Below are the code and all the weights of a small trained network. Each question names an input and a class and asks about switching units off, where a switched-off unit gives its printed mean instead of its output.

import numpy as np


def w(rows, s, z=0):
    codes = np.array(rows[::2]) - 128.0
    scale = np.full(codes.shape[1], s)
    scale[-1] = z or s
    return codes * scale


def norm(h):
    return h / np.sqrt((h * h).mean(-1, keepdims=True) + 1e-5)


def f(y):
    return np.maximum(y, 0)


def log_softmax(a):
    a = a - a.max(-1, keepdims=True)
    return a - np.log(np.exp(a).sum(-1, keepdims=True))


def net(x, mask):
    res = np.array(x, float).reshape(1, 5) / 4 @ E
    u = 0
    for l in range(4):
        y = f(norm(res) @ A[l][:, :-1].T + A[l][:, -1])
        res = res + np.where(mask[u : u + 4], y, B[l][:, -1]) @ B[l][:, :-1]
        u += 4
    return log_softmax(norm(res)[-1] @ U[:, :-1].T + U[:, -1])


A, B = {}, {}
E = w([
[109,225,113,184,123],'x0',
[155,157,189,222,215],'x1',
[126,255,14,76,53],'x2',
[37,97,6,222,74],'x3',
[39,132,158,154,127],'x4',
],0.0067)
A[0] = w([
[150,253,135,51,105,2],'L0N1',
[137,133,211,190,75,151],'L0N2',
[92,215,132,186,109,165],'L0N3',
[173,130,149,219,76,83],'L0N4',
],0.0063,0.0035)
B[0] = w([
[255,173,67,120,79,214],'L0N1',
[162,115,117,224,233,209],'L0N2',
[33,99,51,145,123,251],'L0N3',
[113,134,172,82,158,161],'L0N4',
],0.0081,0.0029)
A[1] = w([
[106,136,86,111,79,254],'L1N1',
[149,51,134,132,106,91],'L1N2',
[163,135,188,104,151,140],'L1N3',
[108,254,113,24,121,223],'L1N4',
],0.0087,0.0028)
B[1] = w([
[191,73,155,223,34,240],'L1N1',
[122,104,121,9,177,184],'L1N2',
[210,254,152,105,202,199],'L1N3',
[197,199,22,143,70,255],'L1N4',
],0.0089,0.0051)
A[2] = w([
[45,169,129,158,146,137],'L2N1',
[123,1,90,65,160,3],'L2N2',
[99,99,164,223,142,2],'L2N3',
[172,100,177,169,168,149],'L2N4',
],0.0098,0.0017)
B[2] = w([
[25,37,60,181,194,180],'L2N1',
[100,104,183,2,43,244],'L2N2',
[130,237,116,142,181,212],'L2N3',
[138,154,198,69,157,254],'L2N4',
],0.008,0.004)
A[3] = w([
[162,60,71,147,57,149],'L3N1',
[70,139,133,254,154,136],'L3N2',
[161,64,61,39,146,253],'L3N3',
[164,109,70,130,169,50],'L3N4',
],0.0071,0.0033)
B[3] = w([
[77,149,187,208,82,235],'L3N1',
[40,2,52,138,221,207],'L3N2',
[67,76,194,157,59,255],'L3N3',
[160,172,145,94,83,136],'L3N4',
],0.008,0.0049)
U = w([
[94,122,27,199,45,239],'0',
[209,201,212,71,254,152],'1',
[25,91,48,186,237,160],'2',
[69,62,180,30,48,3],'3',
[244,247,60,83,52,104],'4',
],0.0077,0.0011)

Each question gives the input, the list of numbers given to net, and the class t.
The units are the neurons (one row each of A and B). Each row of codes is followed by its name. A weight is (code - 128) times the scale printed after its matrix; where a second scale follows, it is the last column's (A, B and U).
mask holds one flag per neuron, layer by layer. A switched-off neuron (its flag False) gives its mean, the last column of its row in B, instead of its output. The means were averaged over made-up inputs and are rounded, as every weight is.
A unit's drop is (log p(t) with every unit on - log p(t) with that unit switched off) / (log p(t) with every unit on - log p(t) with every unit switched off).
The circuit of an input: a set's keep is (log p(t) with only the set's units on - log p(t) with every unit switched off) / (log p(t) with every unit on - log p(t) with every unit switched off). Starting from the 12 units with the biggest drops (on a tie, the unit counted first), units are removed one at a time, each time the one whose removal leaves the highest keep (on an exact tie, the one counted first), for as long as the keep stays at least 0.8.
units of the circuit, in order: the units of the circuit, biggest drop first
unit that matters most: the unit with the biggest drop
top k neurons: the k neurons with the biggest drops, biggest first
top k neurons in layer l: the k neurons of layer l with the biggest drops, biggest first
input [7,0,-1,8,1], class 2: units of the circuit, in order -> [L3N2; L1N4]
input [0,-3,-5,7,-5], class 3: units of the circuit, in order -> [L2N2; L1N2; L1N4]
input [-2,-8,-6,8,-4], class 3: units of the circuit, in order -> [L2N2; L1N4]
input [-6,2,-4,6,2], class 3: units of the circuit, in order -> [L2N2; L1N2]
input [-2,-5,-4,7,5], class 3: top 4 neurons -> [L2N2; L1N2; L1N4; L0N3]
input [7,-4,-4,-6,8], class 2: unit that matters most -> L2N1
input [-7,1,-1,5,3], class 3: units of the circuit, in order -> [L2N2; L1N2]
input [7,-1,0,5,6], class 2: units of the circuit, in order -> [L3N2; L2N1]
input [-2,1,-8,6,-1], class 3: top 2 neurons in layer 1 -> [L1N2; L1N3]
input [4,1,-6,2,-5], class 1: top 2 neurons -> [L2N4; L0N3]
input [3,-2,-6,1,0], class 1: top 2 neurons -> [L0N2; L0N3]
input [3,5,5,-8,8], class 4: top 2 neurons -> [L1N4; L0N1]
input [2,-5,-3,1,-4], class 3: top 2 neurons in layer 1 -> [L1N2; L1N4]
input [-2,-2,-3,7,-4], class 3: top 3 neurons -> [L2N2; L1N2; L1N4]
input [2,-6,-2,-7,8], class 4: top neuron -> [L1N4]
